Each row is followed by its class number.
[  0  40   9 -13 -11  13  13   1  12  17  44  18  21 -21 -12  -1   1  -7
   1  33  19   8  -7  -3  37  30  30   0  16  42 -35   1  15]
4
[-21 -63 -25 -14 -15  -6   7 -17  -6 -28 -16  43 -16  17  -8 -19  -8 -25
  93 -33  17  -7  17  28 -16 -14 -29  25   0 -49   2  -4 -41]
3
[ 19 -26 -18  -3 -30  -8   9 -31   2 -16  11  34 -11  -2 -17  -6  -9 -20
  11   0  29  -8  17  27  32   4   7  19   0  18 -20  12 -16]
4
[  5 -35 -20  31  -8 -18  -9  -8 -17 -31 -46 -31 -22  17  22   9  -3  15
 -28 -43 -16  -7   8   0 -39 -36   0   8  -8 -26  48  15 -15]
1
[ 59 -23  -5  26 -40 -15   1 -41 -14 -13  -2  -4 -24   5   0  -8   0  -2
 -27 -11  24 -11  13  34   6  13   1  10 -22  14  22  27   5]
3
[ 25 -27  -2  12 -29  -7   4 -25 -11 -12  -3   9  -2   5  -2  -8  -2  -2
   4   3  25  -1   4  27  -3  17   0  13 -18  11   8   9   5]
2
[  47   94   41   30    5   20  -15   12    3   51   39  -60   18  -31
   26   18   34   54 -114   34  -22   16  -29  -30    8   33   32  -35
   -2   61   14   17   67]
3
[ 11 -25 -18  12 -16 -17  -2 -15 -11 -25 -28  -6 -16   4  14  -3   4   6
  -6 -25   0  -7   5   7 -26 -14  -7   8  -7 -22  36  13 -10]
3
[ 36 -22 -26  63  14  -7 -23 -24 -24 -17 -45 -34 -48   9  31  14   9  31
 -94 -47 -27 -17  16   4  -7 -59 -11  13 -26 -12  63  27   0]
7
[-39  44  15 -57   0   9  21  28  16  11  43  34  27 -13  -6 -14 -16 -28
  65  37   9  12 -16 -12   8  34  20  -2  11  28 -32 -25   9]
6
[-46   2  -7 -39  -4  -2  10  22  14  -9  14  28   9  -2  -8   4 -14 -20
  67  -2   1   6  -1 -15 -11   2   9   6  18  -7 -21 -15 -15]
1
[-18  30   6   2  36   5 -17  24  -9  -7 -29 -39  13  -5  22  15  17  33
 -25 -15 -41  13 -29 -33 -23 -10   1  -6   9  -7  22   3  20]
0
[  3 -14   8 -21 -14  22  11  -7   6  10  26  34   7   0  -8 -11  -6 -24
  62  12  22   4   3  26   8  26 -14   4 -10   7 -23 -12  -9]
6
[ 68  31  13  34 -12   6  -7 -17  -6  10  12 -34 -10 -18  19  12  12  21
 -92  11   0   4  -2  11   9  15  15 -10 -26  47  29  23  32]
6
[-43  53   6  -4  26  10 -12  39   6  10  -1 -33  12  -8  23  22  12  29
 -27  -3 -44  11 -21 -50 -30 -24  24 -10  18   3  20  -7  17]
1
[-40 -38 -23 -18  -7 -18  12 -14   0 -36 -14  39 -18  12  -6 -15 -24 -37
  54 -15  12  -7  10  10  -8 -15   8  25  -2 -21  -2  -5 -36]
5
[-63  63   0 -23  47   7  -6  54   6  -5 -10 -19  17 -19  31  14   9  20
  -9   4 -41  14 -26 -56 -34 -27  17  -6  15 -10  32 -21   5]
6
[-41 -43 -19  -6  -4 -13   0   1 -16 -32 -41   4   9  20  10 -12  -5   1
  51 -18   2  -2  -8  -1 -47 -13 -10  17  -1 -39  26  -9 -24]
2
[-22 -19   5  -1  10  11   6  -6  11  -2   6  22  -8  -6   5  -4  -3 -15
  35  -9  10  11   8  12  -5   4  -3   5  -3 -12  -8  -9 -12]
5
[ 52  22  16  36 -22  10   0 -18  -1  19  17 -26   6 -19  10   9  13  21
 -72  15  13   7   1  10  26  28  16 -13  -6  42   0  20  28]
4
[ 27 -90 -40   6 -47 -49  25 -54 -10 -55 -24  59 -41  26 -28 -23 -48 -54
  59 -33  47 -34  39  60  22 -17 -14  27 -24 -24  -9  18 -48]
7
[  0 -19 -15  32  21  -3 -15 -10 -16 -22 -36  -9 -29   4  22   7   3  23
 -24 -36 -18  -9   4  -1 -19 -40 -19   5 -17 -31  38   7 -12]
7
[-12  77  14   5  41  14 -14  33   1  26  10 -35  12 -16  18  19  20  31
 -66  14 -46  11 -31 -47  13 -10  30  -8  10  32   9   4  40]
0
[-11 -19 -23 -18  -1 -20   9  -3  -5 -27  -7  28 -14   8  -5  -5 -16 -21
  31 -19   7  -4   7   4  13 -16   8  24   2  -8  -1   4 -12]
0
[ 82 -96 -25  35 -48 -21  12 -74 -14 -29   4  45 -53  20 -30 -23 -27 -39
  16 -36  50 -30  44  81  37  -5 -25  12 -38  -6 -11  25 -32]
7
[ 32 -49 -18 -15 -53 -23  19 -39   0 -18  27  66 -19   3 -33 -21 -24 -44
  41  11  54 -12  25  51  37  22   2  27 -20  25 -31   8 -15]
2
[ 39  42  34  19  -5  32  -5   1  11  46  54 -13   8 -16   2  10  11  17
 -42  19   5  17  -5   1  22  30  18 -17  -3  49 -22   7  35]
1
[ 14  41   7  31  23   6 -22  11 -14  -1 -32 -62  -2 -13  44  17  21  46
 -96  -4 -39   4 -18 -27 -36 -25   6 -10 -11   9  65  13  26]
6
[-66  44  10  -2  59  27 -21  57   9  19 -17 -42  22  -8  35  28  23  43
  -8 -14 -58  24 -27 -63 -48 -33   4 -16  26 -29  27 -24  11]
1
[-112   64   -1  -25   72    1  -18   74   -6   -9  -36  -41   32   -4
   43   16   13   39    8  -18  -70   18  -45  -86  -43  -47   18    0
   36  -43   39  -19    3]
0
[ -7  38  41 -11  12  36   3   4  20  41  55  10  19 -19  -3   0   6  -5
  12  33  12  24 -14   0  23  50  15 -15   5  38 -45 -13  28]
5
[-24 -56 -24  11   1  -6  -4  -9 -13 -19 -36  15 -17  15  13  -5   4  -3
  30 -31  -4  -5  12  14 -27 -32 -21  21 -17 -39  33  -9 -25]
2
[-23  49  32  -1  29  30  -9  19  14  31  32 -10  14 -24  18   8  16  17
 -21  13 -15  27 -16 -22   1  20   8 -14   3  21 -11 -10  23]
5
[  1 -35 -21   8   0 -19  -2 -10 -18 -33 -39  -9 -12  15  16  -2  -3   9
   8 -32 -12  -5  -1   7 -22 -23  -9  12  -7 -26  30  14 -11]
0
[ 13  71  41  17  23  39 -22  22  11  52  44 -48  17 -27  17  28  32  48
 -63  16 -31  23 -23 -32  -4  16  16 -33   7  40  -2   1  46]
1
[ -7 -21  -9   3  20   2  -4  -1  -4  -7 -10  10 -11   3   4   1   2  -5
  21 -27 -11   4   2   6  11 -19  -9  11  -3 -21   5   2  -9]
0
[   8   71    3   37   34    0  -19   16   -9    3   -8  -46  -11  -14
   29   22   11   43 -112   -3  -39   -3  -18  -42    2  -32   30   -8
   -5   26   42   17   30]
7
[-66 -11 -21 -42   6 -11  21  21   3 -28 -10  45   6  11  -6 -13 -29 -34
  96  -8   2  -6  -4 -11 -12  -6  -2  15  12 -27 -15 -21 -30]
7
[-25 -67 -31  10 -10 -21  -3 -11 -22 -48 -64   2  -9  27  14  -8  -5  -1
  34 -39   2  -7   5  12 -47 -30 -21  25 -14 -48  42  -2 -31]
2
[  0 -38 -13   7 -18 -10  12 -20 -16 -33 -30  14  -5  22   2 -10 -21 -13
  45 -19  14 -12   1  22 -17   2 -12  10 -14 -22   8   5 -15]
7
[-39  52   6  -1  35   5 -11  20   7   2   0 -20  -2 -19  18  12   9  10
 -49   2 -29  11 -17 -43 -10 -16  31  -2   7  13  20  -5  14]
5
[ -4  24  -3  -8   2  -5   5   1  -2  -8  14  12  -5  -2  -5   1 -12  -5
   4   8   1  -9  -6  -7  14   4  13   1  -4  20  -7   0   5]
7
[-14   8   5   1  35  13  -6  17   2   6  -8  -1   4  -8   8  12  14  16
  13 -17 -23  16 -10  -9  -3 -10 -12  -2   3 -17  -4  -4   8]
0
[-41  41  -4  -1  28  -3 -11  19  -7  -8 -20 -19   0  -5  18  11   0  22
 -17  -6 -32  -7 -21 -43 -19 -26  10  -3   4  -3  24  -4   3]
7
[ 46 -29 -19  29 -27  -8   3 -41  -4 -14 -11  16 -28   2  -9   2  -5 -11
 -40  -8  22 -14  24  35  38 -13   7  23 -11  23  -3  26  -7]
4
[ 14 -32 -22   7 -32 -20   1 -29 -13 -17  -2  21 -19  10  -7 -10 -10 -17
  -7 -10  21 -13  15  22  10 -11   7  29 -20  14  13  12 -11]
2
[ 22 -24 -10  30  -3   4   2 -27 -13  -9  -5  11 -21  13   1  -4  -8  -4
   0 -24  10 -11  10  23   9 -14  -4   8 -21 -10  11  11  -9]
7
[ 14  29  11  24  19  14  -6   3  -4  11  13 -11  -5 -11  15   8   7  26
 -35 -10 -10   8  -6  -5   3  -2  -1 -10  -9   9  10   7  17]
7
[  8  -7   3  18   0  12 -10  -7  -2   9   6  -1  -2  -7   6   5  16  15
 -12  -3   2   6   2   8   0  -2  -6   3 -13   5   9   0   5]
2
[-15  34   1 -14   0  -1   4  12   6   4  18   8   4  -6   1  -3   1  -3
   4   8   2   1  -9 -19   3   2  23   4  10  13  -1  -3   7]
3
[ 14  16   5 -14 -26   4   4  -8  10  10  42  13  -2  -8 -14   7  -7 -10
   7  13  15   0   4   3  18  17  23   3   4  39 -24   7  11]
1
[-18  53  16 -37   3  11  15  22  15  16  50  27  18 -18 -10   1 -11 -10
  34  39   7   5 -16 -17  27  38  18 -12   8  41 -43 -17  23]
7
[ 20 -53 -22  39   1  -6 -18 -25 -14 -18 -35 -10 -40  15  11  11   3  14
 -28 -49  -7 -10  20  15 -24 -49 -13  14 -14 -32  37  16 -23]
1
[-10  57  33  17  34  32 -14  16  13  36  24 -30  11 -22  23  13  23  30
 -54  15 -27  22 -19 -26  -3   9  13 -20   0  27   0  -4  30]
5
[-27  47  14 -55  -4  15  24  28  19  11  51  38  30 -17  -9 -11 -13 -26
  65  45  13  14 -15  -6  11  42  19  -3  12  33 -38 -21  11]
6
[-93  27   8 -58  26   8  20  42  23  -3  21  40  27  -7  -3 -11 -18 -28
  95  18  -1  21 -19 -30 -16  20  17   2  29 -10 -37 -36 -13]
5
[ 51  64  23   1 -10   7  -3  -8   6  25  48  -9  -3 -27   2   6   4   7
 -73  33   8   5  -6   1  30  25  26  -8 -15  74  -3  15  36]
6
[-10  37  -4  -4   6  -4  -1  15   1   1   7   1  -1  -6   8  -2   4   7
 -22   6 -10   0 -11 -22   0  -9  22   7   9   7  13   3  11]
3
[ -4 -50 -10  13   5  -2   2 -26   1 -18 -15  27 -27   9   1  -9 -11 -23
  26 -25  13   1  20  30   2 -14 -12  18 -15 -22   4   1 -28]
5
[-20 -14   8  -9  -8  27  14  -3   8  17  12  28  17   5  -9  -8  -1 -17
  62   7  17   7   0  16  15  25  -4   4  12   0 -34 -14 -11]
4
[-85 -40 -22 -21  21  -9  11  20   0 -38 -53   8   7  14  17  -3 -12 -17
  80 -30 -13   7  -7 -16 -60 -20  -7  12  15 -62  16 -20 -36]
5
[ 12 -13   8  -8 -10  16  10 -11   3  10  21  26  -2  -1  -4  -8  -6 -16
  42   5  20   5   8  30   5  19 -10   3 -13   7 -13  -6  -3]
6
[ 14 -18   2  12 -13   7  -4 -14  -4   7  15   9  -8  -5   2  -4  10   2
  -1   0   9   1   8  19   7   7  -7   4 -18  11   7  -1   2]
2
